Below is a small trained network, with its code and all its weights. Each question gives an input and a class and asks what happens when units are switched off, that is, made to give their printed mean instead of their output.

import numpy as np


def w(rows, s, z=0):
    codes = np.array(rows[::2]) - 128.0
    scale = np.full(codes.shape[1], s)
    scale[-1] = z or s
    return codes * scale


def f(y):
    return y / 2 * (1 + np.tanh(0.7978845608 * (y + 0.044715 * y**3)))


def log_softmax(a):
    a = a - a.max(-1, keepdims=True)
    return a - np.log(np.exp(a).sum(-1, keepdims=True))


def net(x, mask):
    res = np.array(x, float).reshape(1, 7) / 4 @ E
    y = f(res @ A[0][:, :-1].T + A[0][:, -1])
    res = res + np.where(mask, y, B[0][:, -1]) @ B[0][:, :-1]
    return log_softmax(res[-1] @ U[:, :-1].T + U[:, -1])


A, B = {}, {}
E = w([
[98,187,90,188,86,113,146,147,118,136,50],'x0',
[50,161,112,97,92,41,74,41,67,105,124],'x1',
[255,148,62,179,145,75,38,159,176,78,156],'x2',
[138,144,86,167,134,183,91,132,238,140,74],'x3',
[54,69,66,182,179,97,173,174,149,111,126],'x4',
[122,129,205,129,93,168,93,6,151,82,133],'x5',
[82,161,181,146,47,121,51,194,125,182,61],'x6',
],0.008)
A[0] = w([
[122,82,150,230,101,140,142,169,157,150,57,250],'n0',
[150,135,132,197,89,89,154,116,136,172,142,87],'n1',
[183,118,217,55,117,170,89,104,83,118,161,232],'n2',
[143,23,73,120,217,173,167,148,163,94,142,181],'n3',
[149,222,182,179,106,127,102,125,49,138,99,49],'n4',
[110,126,115,83,153,178,98,154,153,163,156,3],'n5',
[123,105,53,145,155,92,129,106,84,71,46,237],'n6',
[223,146,120,204,127,113,43,91,254,67,169,218],'n7',
],0.0075,0.0047)
B[0] = w([
[80,175,96,9,66,184,120,54,81,195,89,193],'n0',
[68,104,141,97,107,56,176,134,183,78,146,129],'n1',
[69,191,76,106,120,52,93,3,57,185,61,202],'n2',
[120,106,20,48,86,118,188,119,101,95,96,207],'n3',
[169,112,74,92,106,88,208,233,24,80,201,157],'n4',
[143,127,137,200,171,134,163,148,215,188,202,125],'n5',
[135,200,79,108,111,154,252,130,135,151,139,183],'n6',
[2,238,106,119,90,189,39,98,128,130,41,253],'n7',
],0.0074,0.013)
U = w([
[141,83,220,176,175,112,115,191,104,100,203,5],'0',
[27,194,157,117,138,168,126,68,106,158,2,241],'1',
[184,91,96,137,153,129,224,130,123,74,147,78],'2',
[130,90,140,168,122,140,73,151,198,101,146,16],'3',
],0.0078,0.003)

Each question gives the input, the list of numbers given to net, and the class t.
The units are the neurons (one row each of A and B). Each row of codes is followed by its name. A weight is (code - 128) times the scale printed after its matrix; where a second scale follows, it is the last column's (A, B and U).
mask holds one flag per neuron, in row order. A switched-off neuron (its flag False) gives its mean, the last column of its row in B, instead of its output. The means were averaged over made-up inputs and are rounded, as every weight is.
A unit's drop is (log p(t) with every unit on - log p(t) with that unit switched off) / (log p(t) with every unit on - log p(t) with every unit switched off).
The circuit of an input: a set's keep is (log p(t) with only the set's units on - log p(t) with every unit switched off) / (log p(t) with every unit on - log p(t) with every unit switched off). Starting from all 8 units, units are removed one at a time, each time the one whose removal leaves the highest keep (on an exact tie, the one counted first), for as long as the keep stays at least 0.8.
circuit, biggest first: the units of the circuit, biggest drop first
top k neurons: the k neurons with the biggest drops, biggest first
drop of u: that unit's drop, to one decimal
input [2,5,-2,-5,-2,-5,-4], class 2: top neuron	(n7)
input [-4,2,-1,-1,-2,-3,-8], class 2: top 2 neurons	(n7 n0)
input [-1,-2,0,-2,8,7,-6], class 2: circuit, biggest first	(n2 n7)
input [1,5,7,-4,5,-4,-4], class 2: circuit, biggest first	(n2 n0)
input [-6,-5,-6,-1,4,-6,1], class 2: top 3 neurons	(n7 n2 n3)
input [5,-1,-3,-7,-5,-4,-6], class 2: top 2 neurons	(n7 n0)
input [0,-7,-8,0,5,3,-6], class 2: top 3 neurons	(n7 n2 n3)
input [-6,-5,-2,-2,1,-6,1], class 2: drop of n7	0.7
input [-3,-8,-1,-3,4,0,-1], class 2: drop of n7	0.8
input [3,-8,8,-2,-8,-5,-8], class 1: drop of n7	1.6
input [-5,2,-2,2,5,-6,-4], class 2: drop of n4	0.0
